(in the rows, 128 means zero)
Known rows:
K_142: [179 119 143 123 111 174  97 147 163 106 119 140 118 132 153 133 134 158
  90 122 133  85 133 163 118 113  99  83 169 118 112 138  87 129  98  96
 150 135 128 107  95  64 140 123  95  80]
K_350: [177 130 143 120  91 145 101 141 168 119 116 138 122 111 148 138 110 164
 102 117 146 101 130 171 113 119 112  94 165 112 112 142  80 138 103  92
 159 128 125 110  98  70 125 120  88  69]
K_849: [141  97 112 128 169 132 124 117  87 144 126 147 137  80 118 134 138  48
 195 106  80 173 140 167 124 117 108 152 122 191 111 125 146 135  87 133
 137 122  87 123  94 132 110 119 116 143]
K_555: [160 119 140 128  99 160  97 128 163 119 111 125 111 123 149 133 118 155
 101 132 140 108 142 166 118 128 114 100 184 123 100 130  79 139  90  91
 151 130 119  94 102  62 131 112  90  77]
K_115: [163 118 138 127  97 160 100 128 163 115 115 116 113 123 149 136 118 157
  97 130 147 108 145 158 119 129 110  94 187 120 105 128  84 131  91  90
 148 130 115  92 105  67 137 105  86  75]
K_292: [199 122 110 174 141 118 140 159 155 149 117 119 100 110 136  80 133 199
 140 149 144 156 115 111 153 151 153 107 158 122  82 155 126 147 105 152
 130  93 114  94 141 111 138 107 174  91]
K_685: [204 126 121 183 129 105 145 168 161 146 122 120 116 105 124  75 138 203
 144 160 147 164 115 104 151 138 125  95 158 121  96 166 122 124 101 144
 137 101 114 104 144 111 147  96 167  95]
K_286: [205 111 112 170 160 137 130 168 149 138 126 127 101 129 146  82 147 199
 127 142 139 146 110 104 154 141 153 104 152 123  86 153 131 142 105 167
 130  94 118  98 137 114 145 119 197 101]
K_674: [204 130 114 184 142 112 148 159 159 144 123 131 104 106 129  67 148 199
 139 142 141 156 123 111 158 153 128  87 154 123  87 162 126 132  96 144
 120  94 123 104 142  97 151 110 163 105]
K_229: [199 125 105 181 132 102 146 152 158 142 124 111  97 110 129  79 135 199
 139 137 156 159 120 103 153 159 133  82 162 119  84 153 138 122 103 136
 127  95 108  99 145 110 156  99 158  92]
K_518: [197 124 104 182 137 101 144 155 160 144 126 125 101 102 131  82 135 202
 137 139 157 168 124 109 158 162 146 103 164 117  92 155 125 134 110 139
 126  96 123 106 145 108 147  99 168  94]
K_381: [140 129 100 158 138 168  85 117 105 123 106 113  70 108 139 107 151  81
 139 119 125  72 158 206 116 150 111  84 151 139 110 112 160 137  35  78
 117 117 138  85  62  80 195 152  10 111]
K_460: [151  95 108 115 152 113 141  94 136 123 150 148 131  98 134 146 125 105
 145  67 126 193 153 128 146 156 109 126 167 176  97 124 117 112 129 118
 113 126  79 138 138  87  91  83 158 121]
K_300: [170 100 114  88 138 118 138 115 133 143 132 148 142 106 141 153 109 117
 158  76 108 170 133 131 126 131 115 111 135 170  81 129 116 125 137 135
 140 121  53 122 128 109  74 107 166 106]
K_448: [197 136 109 182 138  93 151 159 169 144 130 135 108  91 125  70 141 200
 138 137 148 166 120 117 164 161 136 105 154 120 102 168 119 136 102 139
 122 100 138 112 139 103 144 104 159  99]
K_785: [184  67 158 204 125 180  18 143  80 141 133 185  96 131 151 131 137  69
 161 121 187  94 144 204  73 112 178 162 188 103 104 159 140 143  73  37
 160  97 145 154  74 101 188  99  90 166]
K_114: [198 118 104 173 137 117 136 157 150 150 116 121  97 116 140  83 132 203
 140 145 149 158 116 114 147 152 163 109 156 121  77 154 130 146 110 151
 132  93 110  97 144 117 140 104 178  95]
K_70: [165 119 137 127  99 160  99 130 163 112 118 126 112 127 149 134 120 160
 100 125 143 104 144 164 120 132 113  93 186 120 104 130  83 138  96  86
 147 128 117  96 102  67 135 110  89  76]
K_671: [164 115 136 126 101 165  95 129 160 112 118 124 111 129 153 137 121 158
  97 125 143 103 142 164 122 135 121  98 186 121 101 126  87 142  95  96
 147 129 115  92 103  66 134 110  96  77]
K_234: [162 102 114 110 148 115 145 104 142 129 145 159 139  95 133 140 130 109
 150  67 116 185 148 129 141 148  98 114 149 169 100 129 117 110 131 117
 119 126  77 141 135  83  87  92 154 124]

Facts:
[K_105 K_115 K_134 K_142 K_144 K_149 K_156 K_157 K_206 K_225 K_248 K_262 K_295 K_313 K_314 K_319 K_323 K_35 K_350 K_376 K_378 K_381 K_382 K_480 K_482 K_486 K_506 K_508 K_526 K_555 K_592 K_612 K_653 K_668 K_671 K_693 K_70 K_726 K_744 K_750 K_756 K_779 K_783 K_785 K_825 K_852 K_927 K_93 K_946 K_965 K_995] β b
[K_110 K_114 K_137 K_145 K_17 K_171 K_18 K_196 K_201 K_229 K_274 K_286 K_292 K_344 K_363 K_402 K_425 K_430 K_448 K_457 K_5 K_501 K_518 K_53 K_569 K_579 K_591 K_6 K_614 K_623 K_638 K_654 K_674 K_679 K_685 K_698 K_711 K_737 K_765 K_786 K_787 K_796 K_810 K_822 K_870 K_903 K_909 K_938 K_960 K_963 K_990] β c
[K_205 K_207 K_209 K_234 K_239 K_241 K_259 K_260 K_271 K_300 K_307 K_327 K_328 K_388 K_4 K_407 K_420 K_422 K_423 K_434 K_458 K_460 K_475 K_479 K_49 K_493 K_504 K_532 K_550 K_564 K_644 K_661 K_683 K_701 K_71 K_727 K_732 K_736 K_751 K_753 K_78 K_79 K_812 K_816 K_843 K_845 K_849 K_878 K_880 K_894 K_904 K_910 K_919 K_944 K_975] β a
K_17 γ [K_327 K_49 K_910]
K_201 γ [K_4 K_569 K_241 K_668 K_726 K_137 K_350]
K_248 γ [K_260 K_910]
K_313 γ [K_460 K_328 K_518 K_18 K_234]
K_344 γ [K_679 K_259]
K_376 γ [K_579]
K_381 γ [K_402 K_504 K_812 K_156 K_259]
K_382 γ [K_156 K_674 K_171 K_765]
K_420 γ [K_995 K_53 K_486 K_286]
K_434 γ [K_756 K_965 K_679 K_564 K_328 K_271 K_822 K_295]
K_457 γ [K_423 K_679 K_229 K_975]
K_475 γ [K_579 K_78 K_196 K_711]
K_480 γ [K_206 K_796 K_363]
K_501 γ [K_638 K_259 K_880 K_407]
K_506 γ [K_142 K_638 K_486 K_727 K_71]
K_508 γ [K_35 K_460 K_388 K_550]
K_526 γ [K_314 K_4 K_156]
K_592 γ [K_314 K_144 K_448 K_137 K_207]
K_6 γ [K_756 K_965 K_307 K_493 K_5 K_114 K_378]
K_612 γ [K_423 K_425 K_134 K_787 K_591 K_653 K_910]
K_623 γ [K_206 K_300 K_737]
K_644 γ [K_35 K_779 K_448 K_726 K_927 K_110 K_18 K_482 K_225]
K_654 γ [K_262 K_685 K_910 K_430 K_711]
K_693 γ [K_300 K_963 K_661 K_903 K_205]
K_698 γ [K_274 K_260 K_736 K_975 K_115]
K_701 γ [K_504 K_134 K_786 K_209 K_53 K_550]
K_732 γ [K_93 K_569 K_271]
K_744 γ [K_946 K_683 K_486 K_765 K_482]
K_750 γ [K_960 K_209 K_671]
K_751 γ [K_783 K_105 K_726 K_727 K_870 K_137 K_234 K_149]
K_753 γ [K_938 K_292]
K_785 γ [K_579 K_157]
K_79 γ [K_157 K_286 K_114 K_479 K_458]
K_816 γ [K_314 K_614 K_323]
K_843 γ [K_78 K_919 K_661 K_378 K_350]
K_845 γ [K_35 K_783]
K_849 γ [K_825 K_425 K_810 K_323 K_555 K_532]
K_852 γ [K_145 K_938 K_319 K_53 K_614 K_458]
K_878 γ [K_423 K_946 K_225]
K_904 γ [K_894 K_679 K_661 K_711 K_71]
K_944 γ [K_422 K_661 K_137 K_407]
K_990 γ [K_142 K_825 K_4 K_78 K_668 K_319 K_430]

Rows:
No name comes twice in this set of rows, the named rows included.
[193 122 103 183 146  98 146 159 163 134 134 127 102  97 127  79 134 198
 131 128 160 175 123 108 162 166 146 108 170 118 106 157 127 130 108 137
 125  99 135 111 145 106 143  94 163  99]	K_18
[200  70 150 169 152 127  82 142  64 158 153 208 146 101 127 139 135  35
 217  84 137 155 132 165  77  96 124 146 127 153 105 167 163 106 111  83
 154 103  81 186 103 139 135  99 139 192]	K_475
[169 112 140 124 116 182  92 135 159 104 120 129 109 141 159 138 131 157
  84 125 139  92 135 157 118 124 117  96 180 121 105 128  89 132  99 106
 150 133 125  92  99  63 136 122 110  77]	K_995
[205 134 117 193 159 104 125 201 114 158 122 154 122  68 111  66 155 144
 176 166 119 141  97 153 133 102 137 135  95 124 132 184 151 149  86 157
 154  95 156 130  92 150 165 149 129 119]	K_990
[180 115  78 181 151 102 118 164 101 152 114 107  80  89 129  92 118 147
 166 137 154 157 112 140 138 152 193 148 130 121 107 143 183 159  99 149
 145  92 123 102 106 178 164 121 134  96]	K_6
[130  71  90 128 204 164 113 114  73 118 135 132 119 107 143 141 150  40
 168  90  85 161 139 149 128 136 130 160 137 200 116 103 171 136 101 153
 126 123  91 113  92 137 118 120 141 143]	K_701
[191 105 144 110 136 118 128 125 133 145 141 182 157 103 135 142 129 113
 175  82 113 166 134 141 113 108  95  97 124 163  81 155 109 111 123 118
 140 116  61 149 130  93  83 106 166 134]	K_78
[181 124  99  93 157  85 135 150 103 137 146 175 141  58 120 149 112  58
 177  47 103 148 114 163 109 115 108 123  64 161 139 140 168 111 142 130
 157 130 101 164  83 154 104 150 104 114]	K_944
[184 134  56 201 152  89 133 146  96 146 116  79  46  93 121  71 125 123
 175 107 167 121 127 128 134 188 147  57 121 121  92 122 249 107  69 121
 114  84 100  90 110 158 215 137  69  98]	K_344
[223 129 127 189 119 101 134 177 151 152 124 134 119 108 123  80 130 200
 155 152 162 152 108 105 131 124 126  83 149 110  87 175 134 116 114 129
 151  93 104 119 146 121 157  98 163 102]	K_711
[145 100  98 122 163 107 127 115  92 139 134 145 126  73 122 140 124  52
 186  73 108 175 144 164 120 139 124 149 119 182 116 122 163 124 108 121
 134 120  90 135  95 138 112 115 105 132]	K_732
[128  99 100 150 131 141  78 131 120 103 137 117  90  86 135 148 110  88
 102  99 164 122 146 186 124 158 153 162 183 124 166 113 136 136  95  83
 148 129 168 122  68 112 164 109  39  85]	K_313

The same objects again, as new rows of numbers:
Known rows:
K_206: [118 178 169 118 131 103  95 125 104 128  83 179 132  91 137 166 146 148
 140 122 137 119 107 135 103 111]
K_430: [156 133 132 127 132 137 109  78  67  96  92 181 132 170 133 129 151  96
 133 122 109 121 116 132  98 128]
K_564: [117 138 133 117 132 136 107  92 127  95 133 226 137  85 145 124 133  95
 119 124 102 117  73 137 100 108]
K_145: [147 136 126 123 136 152  99  90  76 102  97 181 132 180 137 133 147  86
 152 120 122 117  98 136 101 116]
K_378: [119 153 137 118 135 100  94 103  98  97  83 184 134  85 135 166 157 126
 157 122 107 134 106 137 101 106]
K_363: [134 142 152 119 135 152 112  80  74 124 103 181 135 155 134 138 145  91
 115 125 138 118 106 135 102 128]
K_149: [119 177 150 117 133 101  97 138  85 117  81 195 141  87 138 135 138 142
 146 121 120 134 103 138  97 106]
K_486: [118 160 134 117 132 101  94 128  97  96  83 206 141  93 142 135 159 119
 172 121 136 115  89 137  98 104]
K_196: [144 135 132 117 135 145 111  77  69  95  99 176 130 154 133 133 148  89
 125 120 110 121 115 135 101 126]
K_49: [118 138 140 125 134 117 124 124 121  97 123 223 135  96 149 124 133 123
 134 119 101 115  83 135 103 135]
K_796: [131 143 151 117 133 156 105  80  76 125 105 179 135 156 134 140 141  88
 114 124 138 116 104 138 104 130]
K_209: [116 137 132 117 141 123 112 134 146 100 110 241 135 100 162 126 131  89
 146 122  99 117  73 135 104 116]
K_786: [138 136 132 121 134 128 101  82  80 102 113 200 135 172 136 131 144  84
 139 125 145 117  89 138 103 123]
K_526: [116 172 134 117 131 104  95 182  77  94  81 188 138  89 150 145 136 119
 147 134 127 132 148 136 107 111]
K_157: [116 151 129 120 134 100  94 123 111 102  83 182 133  94 134 170 154 109
 191 121 113 129 102 134 100 104]
K_260: [118 137 144 125 132 112 123 102 124  96 131 234 132  89 144 124 134 126
 136 121  98 116  79 135 102 135]
K_381: [115 180 135 118 134 104 104 167  84  89  80 206 144  85 160 154 140 107
 140 124 158 123 144 137 113 114]
K_727: [118 139 135 122 131 138 107 135 105 101  94 225 136  86 163 124 134 114
 118 125  99 113  73 140 104 112]
K_458: [116 133 127 118 138 145 110 141 147 102  96 204 130 101 145 123 136  86
 159 127 103 115  74 135 101 105]
K_475: [115 137 129 119 136 134 154 169  98  92 122 188 136  84 154 122 132 102
 118 139 102 117 126 135 102 126]

Rows:
No name comes twice in this set of rows, the named rows included.
[131 151 154 122 141 155 130  97  68 120 117 176 133 135 137 157 135  87
 111 126 140 122 144 138 101 138]	K_623
[118 138 129 119 148 143 132 175 132  95 132 198 132  89 155 126 132  90
 131 144 103 114 103 135  99 109]	K_79
[120 137 141 137 132 112 121 105 121  96 116 226 133 104 147 126 131 136
 145 122 102 115  78 136 106 137]	K_910

Now the same objects, written a new way:
Known rows:
K_430: [138 149 114 191 123 111  54 102  80 138 163 153 124 111 132 125 118 116
 121 131 134 144 115 174 142 139  91 142 119  87 107 119 171 150 150]
K_654: [145 161 106 190 130 117  69 115  83 130 161 170 121 107 141 117 135 125
 159 120 128 130 147 140 167 129  82 146 127 107  91 130 188 174 169]
K_262: [129 114 177 111 131 214  96  73  75 112 151  97 170 143  98 103 112 165
 121 125 127 179 151 121  97 135 160 142 167 124 121 131 126 113 104]
K_910: [169 127 134 100 146 109 127 154 172 113 146  91 120 109  54 177 144 118
 124  98 105 111  69 114 155 134 164 107  85 108 164 140  98 138 119]
K_612: [114 127 156 100 118 203 105 101  86  86 154 106 175 144 101  78 120 175
 154 117 111 165 177  92 121 130 143 154 163 149 109 144 128 132 125]
K_425: [134 162 104 199 111 101  54 112  92 112 174 145 131 109 130 112 124 111
 121 132 109 145 126 185 143 143  85 155 114  95 106 115 165 142 164]
K_591: [138 155 108 196 115 105  69 113  95 116 178 160 125 108 135 111 126 119
 128 135 112 144 131 178 144 128  80 146 115 104 103 120 173 138 159]
K_822: [134 136 108 179 107 105  65 112  95 160 150 142 116 125 156 112 128 133
 125 135 124 126 122 166 152 134  71 168 136 106 108  91 185 118 155]
K_260: [168 124 129 113 149 127 139 165 175 122 132  94 112 115  59 169 131 112
 121  95 113 105  80 109 169 119 151 120  85 115 180 140  86 118 121]
K_698: [143 152 105 204 122 126  80 138 106 134 153 161 106 115 147 104 112 113
 151 128 125 120 170 139 183 101  67 176 121 121 114 122 162 151 179]
K_376: [132  95 167 100 137 210 101  86  71 130 145 103 173 150 109 101 114 167
 145 107 139 164 161 107 110 138 149 150 187 141 115 130 124 118 105]
K_196: [146 135 110 190 133 116  64  96  82 151 158 153 124 112 142 135 127 115
 127 122 134 138 121 175 144 135  93 142 137  97  96 112 182 151 151]
K_458: [176  90 116 100 157  95 134 170 161 156 126  79 139 112  67 159 131 110
 133  72 131 110  69 115 165 152 141 117 117 115 172 128  79 120 117]
K_756: [122  94 173  94 111 208  89  79  85 141 135  76 165 158 115  99 116 173
 118 123 130 161 149 125  97 143 147 172 179 136 124  95 134  87 102]
K_482: [105  88 153 113 132 196 105  96  89 120 154  70 178 166 117  96  87 176
 146 142 140 189 152 135  96 123 156 128 170 147 118 116 118  97  86]
K_422: [159 112 112  94 149 118 126 149 171 157 110  87 119 142  64 168 113 127
 133 106 112 102  62 102 173 140 147 101 108 113 176 142 100 137  97]
K_753: [167 104 107  95 155 101 141 182 173 144 118  93 146 124  76 146 122 115
 154  74 116 100  88  88 186 147 134 125 112 125 176 143  78 147 121]
K_963: [148 131 108 196 131 113  65  77 107 146 145 166 123 136 142 137 112 111
 113 144 108 121 122 183 148 130  73 145 149 119 104 120 174 143 134]
K_671: [136 107 168 100 114 185  99  81  93 115 152 107 180 156  94  64 101 172
 120 126 115 177 156 129  96 134 128 144 185 134 129 126 115  91  91]
K_786: [147 142 100 180 109  83  70 113 100 134 172 165 130 117 124  87 116 116
 125 133 118 137 129 182 144 127  63 139 140  98 105 111 166 121 148]

Rows:
No name comes twice in this set of rows, the named rows included.
[141 136  99 194 122 103  70 114 101 142 157 157 124 120 151 111 114 119
 137 132 124 133 132 168 156 126  71 155 139 115 113 113 168 144 156]	K_909
[129 145  83 180 109  96  58 105  94 151 158 147 117 126 121  92 110 118
 121 151 123 123 132 178 152 128  61 133 134 103 116 119 165 124 147]	K_402
[124 140 104 194 113 104  50 108  94 154 146 128 118 129 150 122  99 127
 125 144 129 147 117 174 152 144  80 158 122  93 118 105 170 134 143]	K_569
[159 115 102  79 136  86 126 160 165 139 130  87 130 128  42 131 127 126
 122 106 107  94  66 110 162 137 132  96 108 113 168 140  91 114 106]	K_504
[131  98 166 110 126 199  86  86  69 134 143  85 186 146  94  96  89 153
 116 111 135 185 148 133  93 150 151 152 181 115 134 127 100 104 102]	K_319
[138 155 107 194 126 112  77 119  99 118 165 169 125 113 142 109 132 118
 152 119 113 130 144 149 162 125  75 153 122 110  96 129 176 162 172]	K_17
[124 149  95 188 124 106  60 125  91 151 139 145 129 136 165 111  97 138
 163 132 134 138 144 133 179 140  70 157 126 106 105 119 178 181 157]	K_201
[146 112 105  98 147 105 114 161 154 146 119  68 131 134  61 174 112 124
 125 101 123 122  53 111 164 163 153 105  95  97 175 140  91 145 107]	K_4
[133  91 170 113 136 203 100  53 102 117 134 102 176 169 103 117  91 155
 110 138  94 165 150 151  97 143 143 149 198 161 123 129 106 102  85]	K_206
[127  96 157 107 137 207 108  81 112 118 123 107 180 174 110 102  93 164
 142 122  97 158 167 115 116 137 128 163 196 173 112 144 111 130  97]	K_480
[152 119 110  92 158 102 136 182 185 147 106  89 135 149  94 146 101 154
 187  89 121 111  80  66 202 134 131 115  95 119 172 146 106 165 108]	K_751
[149 116  92  81 142 101 126 159 169 144 120  81 118 134  47 141 126 127
 126 115 110  91  69 104 166 133 134  93 109 115 176 142  95 121 107]	K_812
[130  99 163  99 140 216  99  69  93 130 121 112 175 176 109 100  96 170
 142 131 107 149 164  96 120 139 129 157 195 157 111 141 128 139  96]	K_693
[160 120 107  83 164 122 134 157 161 154 109  96 121 134  68 175 138 138
 163  91 118  78  80  61 189 126 141 107 109 126 158 152 123 165 118]	K_904

